Each row has a name. Each piece below is followed by the name of the row it came from, unless a question asks for something else. Each question is about the rows just above it. Places in a row count from 0.

[-0.86, +0.85, +0.35, -0.35, -0.35] : vipu
[+1.41, -1.42, -7.99, +8.00, +7.99] : Papat
[+1.41, -1.42, +1.41, -1.40, -1.38] : Rola
[+1.40, -1.42, +1.39, -1.41, -1.42] : Fug
[-0.86, +0.85, -0.86, +0.86, +0.86] : Luk
[-0.18, +0.19, -0.18, +0.18, +0.18] : gilum
[+7.86, -7.77, +7.83, -7.84, -7.83] : gine
[+0.13, +0.85, -0.86, +0.12, +0.13] : gud
[+0.79, -0.78, +0.78, -0.79, -0.79] : dala
[+1.89, -1.85, +1.88, -1.89, -1.90] : meget
Repeated in Fug: | [-1.42]
Which value appears more than once in gud? | [+0.13]
Where does [-0.86, +0.12] start? Give its row and place. | gud, 2
[-0.18, +0.18] begins in row and place | gilum, 2
Where does [+0.85, +0.35, -0.35] start? Give its row and place. | vipu, 1

[-3.22, +6.58, +4.40, -1.18, -0.60, +0.94, -2.59, +5.14, -3.12, -4.99, +4.49, +3.95, +0.13, -2.08, -1.30, +2.77, +5.14, -3.31, +0.93, +0.07, -2.68, +5.75, +1.32, +0.57, +0.54, +3.20]  meget
[-3.22, +6.58, +4.40, -1.18, -0.60, +0.41, -2.59, -5.94, -3.12, -4.99, +4.49, +3.95, +0.13, -2.13, -1.30, +2.77, +5.14, +1.63, +1.98, +0.07, -2.68, +5.75, +1.32, +0.57, +0.54, +3.20]  Fug
[-4.03, +2.01, +1.98, -0.32, -3.37, +0.94, -1.99, -6.99, -0.57, -0.72, +4.31, +7.03, +1.24, -2.08, +2.14, +2.48, -1.37, +1.98, +1.63, +0.73, -0.91, -2.88, +4.13, -0.26, +2.31, -8.37]  Luk
Repeated in meget: | [+5.14]
Row and place where [+1.98, +1.63] starts: | Luk, 17
Where does [+4.49, +3.95, +0.13, -2.13, -1.30] start? Give its row and place. | Fug, 10

[-2.23, -4.24, +0.39, -1.32, -2.97, -3.23, -5.73, +0.75, -1.73, -1.35, -4.02, -5.33, +0.22, +0.28, -6.77, -0.93] : poram
[-4.12, -2.40, +2.11, +0.71, +1.78, -1.36, +0.02, +1.00, +0.21, -1.03, +1.70, +1.78, +1.78, -3.04, +0.15, +1.78] : Papat
[-0.14, -0.66, +2.41, +1.48, +0.40, -2.00, +0.66, -1.69, -0.60, +0.01, +5.06, +0.62, -0.20, -0.79, +1.48, +0.87] : Rola
[+7.83, -1.00, -1.68, +3.14, -2.49, +1.65, +7.71, +7.60, +1.87, -0.11, -1.19, -0.90, +3.71, -5.38, -3.48, +2.80] : gud
[+4.33, +1.51, +3.35, -0.76, -2.76, -2.76, +0.82, +0.82, -0.97, -1.21, -0.64, +4.17, -4.80, +2.00, +5.88, -2.76] : vipu
Which value appears more than once in Rola? | [+1.48]
Which value appears more than once in Papat? | [+1.78]
which: [+4.33, +1.51, +3.35, -0.76, -2.76, -2.76, +0.82, +0.82, -0.97, -1.21, -0.64, +4.17, -4.80, +2.00, +5.88, -2.76] | vipu
[+2.41, +1.48, +0.40, -2.00, +0.66, -1.69, -0.60] begins in row and place | Rola, 2
which: [-0.14, -0.66, +2.41, +1.48, +0.40, -2.00, +0.66, -1.69, -0.60, +0.01, +5.06, +0.62, -0.20, -0.79, +1.48, +0.87] | Rola
Where does [-2.76, +0.82, +0.82, -0.97, -1.21, -0.64, +4.17, -4.80, +2.00, +5.88, -2.76] start? Give its row and place. | vipu, 5

[-0.22, -0.93, +0.71, -0.04, +0.12, +6.62, +7.06, +6.62, +6.62] = Rola
[-0.10, +0.02, -0.36, +0.23, -0.06, -0.11, +0.59, +6.33, +6.20] = gilum
[-0.36, +0.23, -0.07, -0.11, +0.33, -0.30, +0.34, +0.32, +6.75] = vipu
[+0.11, +0.19, +0.11, +6.93, +7.18, +7.10, +6.92, +6.76, +6.91] = dala
Row and place where [+0.23, -0.07, -0.11, +0.33, -0.30, +0.34, +0.32] starts: | vipu, 1
The value that Rola holds more than once: | [+6.62]
[-0.36, +0.23, -0.06, -0.11] begins in row and place | gilum, 2

[-7.04, -6.20, -1.33, -3.84, +1.86, -0.04, +2.58, +0.00, -4.27, -5.73, -2.72, -2.79, -2.30, +3.33]  vipu
[-5.70, -7.13, -2.17, -3.62, +2.31, -2.72, -0.04, +2.58, +0.00, -5.73, -2.30, -2.79, -4.27, +1.53]  Piz
[-3.63, -4.26, -3.63, -3.63, +0.98, -2.95, -3.63, +3.15, -1.27, -0.05, -1.39, -0.27, -6.85, +4.99]  dala
[-6.63, -6.69, -1.65, -3.77, +2.07, -2.97, +0.12, +2.90, -0.39, -4.18, -2.20, -2.05, -5.35, +2.80]  gilum
[-7.64, -4.92, -0.53, -3.74, +1.17, -3.11, +0.28, +3.24, -1.09, -0.78, -1.64, -0.64, -6.70, +4.67]  Luk
[-7.34, -5.76, -1.07, -3.91, +1.64, -2.99, +0.25, +3.11, -0.78, -2.48, -1.89, -1.33, -0.78, +3.84]  meget
[-7.50, -5.23, -0.81, -3.86, +1.43, -3.08, +0.28, +3.15, -0.98, -1.53, -1.82, -1.02, -6.47, +4.31]  poram
[-6.69, -6.63, -2.46, -3.37, +2.49, -2.50, -0.10, +2.39, +0.18, -6.47, -2.35, -3.18, -3.62, +0.98]  gine
[-6.15, -6.91, -1.95, -3.67, +2.22, -2.80, +0.02, +2.75, -0.20, -4.98, -2.25, -2.50, -4.87, +2.18]  Papat
[-6.63, -6.69] begins in row and place | gilum, 0
Row and place where [-7.04, -6.20] starts: | vipu, 0
Which value appears more than once in meget? | [-0.78]
Repeated in dala: | [-3.63]
[-2.72, -0.04, +2.58, +0.00, -5.73, -2.30, -2.79, -4.27] begins in row and place | Piz, 5

